Here is a tiny trained network, its code and every weight. The questions are about switching its units off for an input and a class, where a switched-off unit gives its printed mean instead of its output.

import numpy as np


def w(rows, s, z=0):
    codes = np.array(rows[::2]) - 128.0
    scale = np.full(codes.shape[1], s)
    scale[-1] = z or s
    return codes * scale


def f(y):
    return y / 2 * (1 + np.tanh(0.7978845608 * (y + 0.044715 * y**3)))


def log_softmax(a):
    a = a - a.max(-1, keepdims=True)
    return a - np.log(np.exp(a).sum(-1, keepdims=True))


def net(x, mask):
    res = np.array(x, float).reshape(1, 4) / 4 @ E
    y = f(res @ A[0][:, :-1].T + A[0][:, -1])
    res = res + np.where(mask, y, B[0][:, -1]) @ B[0][:, :-1]
    return log_softmax(res[-1] @ U[:, :-1].T + U[:, -1])


A, B = {}, {}
E = w([
[168,225,132,1,200,127,49,70,111],'x0',
[92,206,54,163,137,176,2,202,172],'x1',
[141,132,156,116,102,158,134,139,171],'x2',
[136,13,203,67,2,50,73,191,56],'x3',
],0.0094)
A[0] = w([
[162,75,172,117,113,90,198,163,129,127],'n1',
[53,119,138,153,139,122,153,175,180,213],'n2',
[78,51,151,148,95,101,166,107,123,143],'n3',
[146,214,103,116,197,158,114,123,142,82],'n4',
[129,130,170,91,75,106,64,151,118,58],'n5',
[119,160,58,104,174,122,55,105,174,91],'n6',
[186,174,197,123,168,73,234,87,94,102],'n7',
[136,164,186,2,171,101,95,107,105,187],'n8',
[98,102,125,200,124,149,123,154,152,251],'n9',
[124,163,85,171,165,154,239,77,161,84],'n10',
[36,138,96,147,114,109,45,204,138,85],'n11',
],0.0087,0.0029)
B[0] = w([
[107,171,129,32,193,206,160,154,105,213],'n1',
[165,152,128,172,47,85,126,83,73,175],'n2',
[88,138,123,21,213,162,151,199,70,216],'n3',
[58,161,178,89,181,189,82,191,102,240],'n4',
[132,97,61,160,53,94,115,53,159,196],'n5',
[132,162,206,103,188,119,122,131,119,227],'n6',
[191,120,110,171,109,63,137,92,184,212],'n7',
[162,125,144,255,69,82,141,53,138,254],'n8',
[206,88,113,157,101,109,153,119,134,193],'n9',
[187,102,25,146,79,64,176,39,167,225],'n10',
[157,123,113,193,119,61,191,31,132,210],'n11',
],0.0077,0.011)
U = w([
[220,83,80,108,51,159,185,109,104,233],'0',
[168,141,102,199,88,167,143,100,174,176],'1',
[15,157,186,2,162,247,124,234,86,8],'2',
],0.0083,0.0012)

Each question gives the input, the list of numbers given to net, and the class t.
The units are the neurons (one row each of A and B). Each row of codes is followed by its name. A weight is (code - 128) times the scale printed after its matrix; where a second scale follows, it is the last column's (A, B and U).
mask holds one flag per neuron, in row order. A switched-off neuron (its flag False) gives its mean, the last column of its row in B, instead of its output. The means were averaged over made-up inputs and are rounded, as every weight is.
A unit's drop is (log p(t) with every unit on - log p(t) with that unit switched off) / (log p(t) with every unit on - log p(t) with every unit switched off).
The circuit of an input: a set's keep is (log p(t) with only the set's units on - log p(t) with every unit switched off) / (log p(t) with every unit on - log p(t) with every unit switched off). Starting from all 11 units, units are removed one at a time, each time the one whose removal leaves the highest keep (on an exact tie, the one counted first), for as long as the keep stays at least 0.8.
circuit, biggest first: the units of the circuit, biggest drop first
unit that matters most: the unit with the biggest drop
top k neurons: the k neurons with the biggest drops, biggest first
drop of u: that unit's drop, to one decimal
input [6,8,8,-5], class 2: circuit, biggest first : n4
input [-7,6,-1,2], class 0: circuit, biggest first : n9, n8
input [0,-1,1,6], class 2: circuit, biggest first : n10, n1
input [8,8,-2,0], class 2: top 3 neurons : n4, n6, n10
input [-3,0,6,4], class 2: circuit, biggest first : n8, n10
input [5,5,-4,8], class 1: top 2 neurons : n8, n3
input [-4,-5,-1,-7], class 0: top 2 neurons : n10, n8
input [8,-6,-7,-1], class 1: circuit, biggest first : n8, n3
input [5,8,7,0], class 2: top 4 neurons : n4, n10, n6, n7
input [-5,-4,-4,-8], class 0: circuit, biggest first : n10, n8
input [8,6,-6,7], class 1: drop of n8 : 0.2
input [-5,0,2,-3], class 0: drop of n8 : 0.2
input [-3,-2,5,-7], class 0: drop of n6 : 0.1
input [2,8,2,-4], class 2: unit that matters most : n4
input [-2,0,-2,1], class 2: drop of n6 : -0.1
